Below is a small trained network, with its code and all its weights. Each question gives an input and a class and asks what happens when units are switched off, that is, made to give their printed mean instead of their output.

import numpy as np


def w(rows, s, z=0):
    codes = np.array(rows[::2]) - 128.0
    scale = np.full(codes.shape[1], s)
    scale[-1] = z or s
    return codes * scale


def f(y):
    return np.maximum(y, 0)


def log_softmax(a):
    a = a - a.max(-1, keepdims=True)
    return a - np.log(np.exp(a).sum(-1, keepdims=True))


def net(x, mask):
    res = np.array(x, float).reshape(1, 7) / 4 @ E
    y = f(res @ A[0][:, :-1].T + A[0][:, -1])
    res = res + np.where(mask, y, B[0][:, -1]) @ B[0][:, :-1]
    return log_softmax(res[-1] @ U[:, :-1].T + U[:, -1])


A, B = {}, {}
E = w([
[132,130,129,129],'x0',
[91,185,113,116],'x1',
[126,128,127,127],'x2',
[127,127,127,129],'x3',
[94,71,254,192],'x4',
[124,125,130,124],'x5',
[191,100,125,161],'x6',
],0.011)
A[0] = w([
[103,190,109,133,11],'neuron 0',
[138,192,97,90,118],'neuron 1',
[152,185,108,78,222],'neuron 2',
[95,176,127,201,143],'neuron 3',
[161,125,33,110,236],'neuron 4',
[88,89,122,116,39],'neuron 5',
[121,218,117,87,14],'neuron 6',
[145,241,133,82,122],'neuron 7',
[167,83,98,117,218],'neuron 8',
[40,152,71,97,96],'neuron 9',
[110,160,127,174,251],'neuron 10',
[171,193,152,11,184],'neuron 11',
[114,117,59,65,243],'neuron 12',
[98,143,105,130,60],'neuron 13',
[93,140,92,146,8],'neuron 14',
[106,149,116,115,20],'neuron 15',
[41,218,144,75,195],'neuron 16',
[64,142,175,94,120],'neuron 17',
[170,42,66,94,228],'neuron 18',
[121,102,148,174,158],'neuron 19',
[104,94,68,26,154],'neuron 20',
[125,211,124,108,13],'neuron 21',
],0.012,0.0032)
B[0] = w([
[67,161,193,192,155],'neuron 0',
[153,182,106,163,199],'neuron 1',
[165,207,98,113,212],'neuron 2',
[35,67,144,75,153],'neuron 3',
[141,166,52,61,246],'neuron 4',
[140,106,181,106,135],'neuron 5',
[181,210,233,160,181],'neuron 6',
[72,196,135,174,198],'neuron 7',
[254,188,75,182,183],'neuron 8',
[69,218,213,205,193],'neuron 9',
[32,151,232,41,163],'neuron 10',
[121,170,83,209,206],'neuron 11',
[174,201,46,217,229],'neuron 12',
[140,141,177,206,143],'neuron 13',
[179,117,209,81,138],'neuron 14',
[117,138,195,159,140],'neuron 15',
[18,168,110,226,216],'neuron 16',
[49,49,111,83,175],'neuron 17',
[167,170,29,203,210],'neuron 18',
[130,137,248,164,173],'neuron 19',
[217,206,117,181,214],'neuron 20',
[98,179,176,184,164],'neuron 21',
],0.0057,0.011)
U = w([
[121,156,16,121,254],'0',
[164,157,161,189,140],'1',
[125,120,196,60,240],'2',
[68,126,130,124,2],'3',
[203,99,8,114,2],'4',
],0.011,0.0032)

Each question gives the input, the list of numbers given to net, and the class t.
The units are the neurons (one row each of A and B). Each row of codes is followed by its name. A weight is (code - 128) times the scale printed after its matrix; where a second scale follows, it is the last column's (A, B and U).
mask holds one flag per neuron, in row order. A switched-off neuron (its flag False) gives its mean, the last column of its row in B, instead of its output. The means were averaged over made-up inputs and are rounded, as every weight is.
A unit's drop is (log p(t) with every unit on - log p(t) with that unit switched off) / (log p(t) with every unit on - log p(t) with every unit switched off).
The circuit of an input: a set's keep is (log p(t) with only the set's units on - log p(t) with every unit switched off) / (log p(t) with every unit on - log p(t) with every unit switched off). Starting from the 12 units with the biggest drops (on a tie, the unit counted first), units are removed one at a time, each time the one whose removal leaves the highest keep (on an exact tie, the one counted first), for as long as the keep stays at least 0.8.
units of the circuit, in order: the units of the circuit, biggest drop first
unit that matters most: the unit with the biggest drop
top k neurons: the k neurons with the biggest drops, biggest first
drop of u: that unit's drop, to one decimal
input [1,2,3,5,-7,3,-5], class 1: units of the circuit, in order => neuron 6; neuron 9
input [-1,5,6,-6,-4,-5,0], class 1: units of the circuit, in order => neuron 6; neuron 9
input [-7,7,-5,-8,5,-8,-5], class 3: unit that matters most => neuron 16
input [3,0,7,4,-3,5,4], class 4: top 2 neurons => neuron 16; neuron 9
input [-6,1,3,1,8,-2,-2], class 3: top 2 neurons => neuron 6; neuron 17
input [-2,0,-8,-4,-5,-2,6], class 4: top 3 neurons => neuron 16; neuron 9; neuron 8
input [7,4,-2,1,-2,8,-1], class 1: top 3 neurons => neuron 6; neuron 9; neuron 18
input [4,-7,7,-1,4,5,-2], class 2: drop of neuron 12 => 0.2
input [0,-3,-6,-1,7,5,-6], class 2: drop of neuron 9 => 0.0
input [3,-7,8,6,5,-7,-5], class 2: drop of neuron 12 => 0.1
input [-2,1,-2,7,7,-4,-2], class 3: top 2 neurons => neuron 6; neuron 17
